Below is a small trained network, with its code and all its weights. Each question gives an input and a class and asks what happens when units are switched off, that is, made to give their printed mean instead of their output.

import numpy as np


def w(rows, s, z=0):
    codes = np.array(rows[::2]) - 128.0
    scale = np.full(codes.shape[1], s)
    scale[-1] = z or s
    return codes * scale


def norm(h):
    return h / np.sqrt((h * h).mean(-1, keepdims=True) + 1e-5)


def f(y):
    return y / 2 * (1 + np.tanh(0.7978845608 * (y + 0.044715 * y**3)))


def log_softmax(a):
    a = a - a.max(-1, keepdims=True)
    return a - np.log(np.exp(a).sum(-1, keepdims=True))


def net(x, mask):
    res = np.array(x, float).reshape(1, 2) / 4 @ E
    u = 0
    for l in range(2):
        y = f(norm(res) @ A[l][:, :-1].T + A[l][:, -1])
        res = res + np.where(mask[u : u + 13], y, B[l][:, -1]) @ B[l][:, :-1]
        u += 13
    return log_softmax(norm(res)[-1] @ U[:, :-1].T + U[:, -1])


A, B = {}, {}
E = w([
[153,81,110,165,47,158,161],'x0',
[81,108,80,90,77,153,250],'x1',
],0.0017)
A[0] = w([
[161,141,178,112,107,157,127,38],'0.n1',
[131,142,165,123,145,147,164,11],'0.n2',
[163,140,209,155,220,55,13,80],'0.n3',
[178,172,166,193,188,93,73,43],'0.n4',
[162,122,147,136,55,186,148,133],'0.n5',
[89,162,154,44,185,90,153,43],'0.n6',
[170,95,163,183,153,92,33,3],'0.n7',
[41,211,135,47,223,70,182,63],'0.n8',
[83,147,108,63,117,200,245,79],'0.n9',
[62,178,118,13,240,92,167,42],'0.n10',
[109,123,125,71,179,139,169,128],'0.n11',
[82,85,75,71,40,232,247,35],'0.n12',
[249,29,104,254,4,227,107,62],'0.n13',
],0.003,0.0019)
B[0] = w([
[118,100,117,140,106,143,114,104],'0.n1',
[159,66,98,122,141,122,165,98],'0.n2',
[58,94,102,139,186,12,53,249],'0.n3',
[75,127,86,150,179,90,172,168],'0.n4',
[108,94,155,170,121,147,44,155],'0.n5',
[167,147,93,138,112,183,154,140],'0.n6',
[42,53,98,116,92,70,186,164],'0.n7',
[225,141,146,117,103,215,149,192],'0.n8',
[64,91,104,54,121,88,216,207],'0.n9',
[192,165,106,131,92,224,143,186],'0.n10',
[151,153,160,93,99,163,197,147],'0.n11',
[66,109,160,151,192,14,44,254],'0.n12',
[231,118,112,161,42,254,117,249],'0.n13',
],0.0031,0.0029)
A[1] = w([
[115,108,80,181,140,56,92,58],'1.n1',
[67,117,119,130,180,25,111,89],'1.n2',
[3,60,88,111,109,17,155,98],'1.n3',
[145,163,123,101,164,142,144,160],'1.n4',
[37,111,89,108,146,28,178,66],'1.n5',
[127,122,218,105,79,191,175,155],'1.n6',
[89,126,74,182,146,18,102,14],'1.n7',
[180,132,143,161,115,186,103,71],'1.n8',
[62,104,142,188,79,25,141,6],'1.n9',
[15,88,148,113,144,16,133,108],'1.n10',
[166,178,131,142,144,199,85,62],'1.n11',
[105,144,76,77,187,104,142,134],'1.n12',
[177,200,135,131,209,151,79,46],'1.n13',
],0.0052,0.0026)
B[1] = w([
[124,130,138,94,108,147,178,170],'1.n1',
[122,85,44,71,122,133,208,216],'1.n2',
[19,54,140,85,212,3,165,254],'1.n3',
[141,190,154,148,168,127,108,137],'1.n4',
[97,35,120,165,67,117,99,205],'1.n5',
[146,146,67,88,183,114,166,158],'1.n6',
[89,92,105,47,146,110,219,189],'1.n7',
[83,81,97,120,89,90,119,139],'1.n8',
[114,172,160,104,195,100,155,177],'1.n9',
[36,4,71,42,83,24,208,250],'1.n10',
[63,75,158,138,137,67,120,134],'1.n11',
[156,132,158,186,94,143,73,157],'1.n12',
[69,135,203,164,119,82,113,133],'1.n13',
],0.0051,0.006)
U = w([
[49,226,241,238,242,57,7,6],'0',
[235,245,34,32,239,247,232,141],'1',
[7,8,24,19,222,16,240,254],'2',
[227,14,19,234,15,243,3,94],'3',
],0.0065,0.0047)

Each question gives the input, the list of numbers given to net, and the class t.
The units are the neurons (one row each of A and B). Each row of codes is followed by its name. A weight is (code - 128) times the scale printed after its matrix; where a second scale follows, it is the last column's (A, B and U).
mask holds one flag per neuron, layer by layer. A switched-off neuron (its flag False) gives its mean, the last column of its row in B, instead of its output. The means were averaged over made-up inputs and are rounded, as every weight is.
A unit's drop is (log p(t) with every unit on - log p(t) with that unit switched off) / (log p(t) with every unit on - log p(t) with every unit switched off).
The circuit of an input: a set's keep is (log p(t) with only the set's units on - log p(t) with every unit switched off) / (log p(t) with every unit on - log p(t) with every unit switched off). Starting from the 12 units with the biggest drops (on a tie, the unit counted first), units are removed one at a time, each time the one whose removal leaves the highest keep (on an exact tie, the one counted first), for as long as the keep stays at least 0.8.
units of the circuit, in order: the units of the circuit, biggest drop first
unit that matters most: the unit with the biggest drop
top k neurons: the k neurons with the biggest drops, biggest first
k most important neurons of layer l: the k neurons of layer l with the biggest drops, biggest first
drop when u is switched off: that unit's drop, to one decimal
input [4,1], class 3: unit that matters most : 0.n13
input [4,-4], class 3: units of the circuit, in order : (0.n13 1.n3 1.n10)
input [-7,2], class 1: top 2 neurons : (1.n10 1.n3)
input [6,2], class 3: top 4 neurons : (0.n13 0.n3 1.n3 1.n10)
input [-3,0], class 0: 3 most important neurons of layer 1 : (1.n10 1.n2 1.n3)
input [4,0], class 3: top 3 neurons : (0.n13 1.n3 1.n10)
input [5,2], class 3: top 2 neurons : (0.n13 0.n3)
input [-2,0], class 0: top 3 neurons : (1.n10 1.n2 0.n13)
input [-4,6], class 1: top 3 neurons : (0.n3 0.n8 0.n10)
input [-8,2], class 1: top 3 neurons : (1.n10 0.n12 1.n3)
input [3,1], class 3: top 4 neurons : (0.n13 0.n3 1.n3 1.n10)
input [2,0], class 3: top 3 neurons : (0.n13 1.n3 1.n10)
input [-4,-1], class 0: 2 most important neurons of layer 1 : (1.n10 1.n13)
input [-8,-2], class 0: top neuron : (0.n8)
input [-2,3], class 1: drop when 0.n8 is switched off : 1.1
input [5,0], class 3: drop when 1.n3 is switched off : 0.1
input [8,-6], class 3: drop when 1.n13 is switched off : 0.0
